Below are the code and all the weights of a small trained network. Each question names an input and a class and asks about switching units off, where a switched-off unit gives its printed mean instead of its output.

import numpy as np


def w(rows, s, z=0):
    codes = np.array(rows[::2]) - 128.0
    scale = np.full(codes.shape[1], s)
    scale[-1] = z or s
    return codes * scale


def norm(h):
    return h / np.sqrt((h * h).mean(-1, keepdims=True) + 1e-5)


def f(y):
    return np.maximum(y, 0)


def log_softmax(a):
    a = a - a.max(-1, keepdims=True)
    return a - np.log(np.exp(a).sum(-1, keepdims=True))


def net(x, mask):
    res = np.array(x, float).reshape(1, 4) / 4 @ E
    u = 0
    for l in range(4):
        y = f(norm(res) @ A[l][:, :-1].T + A[l][:, -1])
        res = res + np.where(mask[u : u + 8], y, B[l][:, -1]) @ B[l][:, :-1]
        u += 8
    return log_softmax(norm(res)[-1] @ U[:, :-1].T + U[:, -1])


A, B = {}, {}
E = w([
[206,16,86,219,87,72,61],'x0',
[113,76,121,141,2,117,253],'x1',
[154,86,176,40,111,187,111],'x2',
[70,197,120,206,79,216,53],'x3',
],0.0056)
A[0] = w([
[152,147,106,200,95,254,162,2],'L0N0',
[86,46,119,168,71,141,143,56],'L0N1',
[102,134,158,140,127,71,145,73],'L0N2',
[130,102,99,165,113,175,101,107],'L0N3',
[105,138,167,142,67,144,173,94],'L0N4',
[93,45,130,99,141,51,134,129],'L0N5',
[129,141,131,157,186,158,110,125],'L0N6',
[189,131,104,117,115,199,135,80],'L0N7',
],0.008,0.0016)
B[0] = w([
[56,161,162,51,118,27,109,228],'L0N0',
[158,133,1,141,150,177,39,238],'L0N1',
[149,118,154,18,125,129,143,165],'L0N2',
[94,86,226,116,115,6,79,190],'L0N3',
[168,210,25,127,178,159,90,244],'L0N4',
[65,164,184,118,102,56,84,254],'L0N5',
[251,134,114,38,163,114,102,201],'L0N6',
[77,121,94,161,182,116,97,163],'L0N7',
],0.0061,0.0036)
A[1] = w([
[189,185,45,131,151,114,151,143],'L1N0',
[50,230,138,89,169,174,207,4],'L1N1',
[139,171,100,118,191,84,102,175],'L1N2',
[147,247,130,130,160,253,254,149],'L1N3',
[114,189,214,93,166,143,241,88],'L1N4',
[158,135,9,71,18,197,228,165],'L1N5',
[160,96,178,87,92,99,214,182],'L1N6',
[50,79,90,151,44,135,223,147],'L1N7',
],0.0057,0.0015)
B[1] = w([
[178,114,141,87,49,211,97,196],'L1N0',
[108,63,197,181,104,95,178,254],'L1N1',
[147,105,95,124,141,136,184,236],'L1N2',
[103,64,103,198,162,243,128,246],'L1N3',
[127,91,190,249,106,124,138,229],'L1N4',
[165,184,1,113,158,160,74,238],'L1N5',
[160,206,95,109,89,73,161,197],'L1N6',
[147,158,69,104,225,108,61,182],'L1N7',
],0.0079,0.0045)
A[2] = w([
[139,30,114,162,117,140,117,208],'L2N0',
[30,228,211,178,143,108,84,177],'L2N1',
[215,163,154,125,247,134,54,11],'L2N2',
[158,141,111,139,175,81,168,149],'L2N3',
[155,1,149,157,46,133,91,81],'L2N4',
[177,155,133,146,117,30,72,93],'L2N5',
[120,48,62,167,102,103,75,60],'L2N6',
[71,119,153,55,107,114,121,103],'L2N7',
],0.0063,0.0012)
B[2] = w([
[116,109,131,151,222,119,188,202],'L2N0',
[116,91,152,84,62,73,137,198],'L2N1',
[88,167,79,131,130,150,115,242],'L2N2',
[123,157,142,127,87,144,106,190],'L2N3',
[112,136,200,254,141,174,122,198],'L2N4',
[96,118,201,145,121,173,141,254],'L2N5',
[191,115,166,134,124,193,160,230],'L2N6',
[75,114,131,152,126,102,94,147],'L2N7',
],0.0075,0.0043)
A[3] = w([
[114,98,142,207,92,132,46,202],'L3N0',
[99,114,144,112,27,119,109,168],'L3N1',
[166,127,171,90,158,37,153,2],'L3N2',
[120,74,143,224,159,111,153,156],'L3N3',
[134,151,101,104,224,146,91,127],'L3N4',
[145,132,167,103,181,175,77,177],'L3N5',
[112,175,127,158,113,1,151,229],'L3N6',
[3,133,137,129,117,218,181,108],'L3N7',
],0.0084,0.0019)
B[3] = w([
[102,127,120,37,139,83,226,248],'L3N0',
[111,237,165,85,122,86,41,172],'L3N1',
[38,221,177,58,87,92,61,176],'L3N2',
[113,101,186,126,159,171,149,254],'L3N3',
[146,161,40,155,51,131,141,208],'L3N4',
[147,133,68,159,87,137,163,210],'L3N5',
[84,123,154,91,141,148,1,194],'L3N6',
[206,61,167,132,143,51,128,236],'L3N7',
],0.0075,0.0059)
U = w([
[126,49,171,191,160,132,186,231],'0',
[148,180,3,131,118,133,107,156],'1',
[52,179,174,77,94,45,58,5],'2',
],0.016,0.0013)

Each question gives the input, the list of numbers given to net, and the class t.
The units are the neurons (one row each of A and B). Each row of codes is followed by its name. A weight is (code - 128) times the scale printed after its matrix; where a second scale follows, it is the last column's (A, B and U).
mask holds one flag per neuron, layer by layer. A switched-off neuron (its flag False) gives its mean, the last column of its row in B, instead of its output. The means were averaged over made-up inputs and are rounded, as every weight is.
A unit's drop is (log p(t) with every unit on - log p(t) with that unit switched off) / (log p(t) with every unit on - log p(t) with every unit switched off).
The circuit of an input: a set's keep is (log p(t) with only the set's units on - log p(t) with every unit switched off) / (log p(t) with every unit on - log p(t) with every unit switched off). Starting from the 12 units with the biggest drops (on a tie, the unit counted first), units are removed one at a time, each time the one whose removal leaves the highest keep (on an exact tie, the one counted first), for as long as the keep stays at least 0.8.
units of the circuit, in order: the units of the circuit, biggest drop first
top k neurons: the k neurons with the biggest drops, biggest first
k most important neurons of layer l: the k neurons of layer l with the biggest drops, biggest first
drop of u: that unit's drop, to one decimal
input [2,-1,-5,0], class 0: units of the circuit, in order => (L1N5)
input [3,7,8,-8], class 2: top 2 neurons => (L0N5; L1N3)
input [8,-7,0,4], class 0: top 2 neurons => (L1N5; L0N4)
input [-7,-7,-4,5], class 0: top 2 neurons => (L0N1; L1N1)
input [-2,3,7,3], class 1: 2 most important neurons of layer 1 => (L1N5; L1N4)
input [2,7,0,8], class 2: top 4 neurons => (L0N0; L0N3; L1N3; L3N1)
input [6,-8,2,-6], class 1: top 2 neurons => (L1N1; L1N4)
input [5,-5,-4,-6], class 2: 4 most important neurons of layer 1 => (L1N3; L1N5; L1N4; L1N1)
input [-4,-5,-2,1], class 1: top 4 neurons => (L0N6; L3N4; L2N5; L2N4)
input [-8,8,-5,8], class 0: 3 most important neurons of layer 3 => (L3N7; L3N4; L3N2)
input [2,-3,6,-1], class 1: top 3 neurons => (L1N1; L1N4; L1N3)
input [1,-1,-3,2], class 2: 2 most important neurons of layer 0 => (L0N1; L0N3)
input [5,-5,-2,-2], class 0: top 4 neurons => (L1N5; L0N4; L1N7; L2N5)
input [-2,5,-7,8], class 2: units of the circuit, in order => (L0N0)
input [-7,8,-8,-8], class 1: 4 most important neurons of layer 1 => (L1N5; L1N6; L1N3; L1N7)
input [5,6,-3,4], class 1: top 2 neurons => (L0N1; L1N1)
input [2,5,-6,-6], class 2: top 2 neurons => (L0N5; L1N3)
input [2,-4,-1,-5], class 2: top 2 neurons => (L1N3; L0N1)
input [-8,-1,-2,6], class 0: top 2 neurons => (L1N3; L0N5)
input [1,6,8,-4], class 1: top neuron => (L1N5)
input [4,3,-5,7], class 2: drop of L0N0 => 1.2
input [3,4,-3,-8], class 2: drop of L0N5 => 0.1
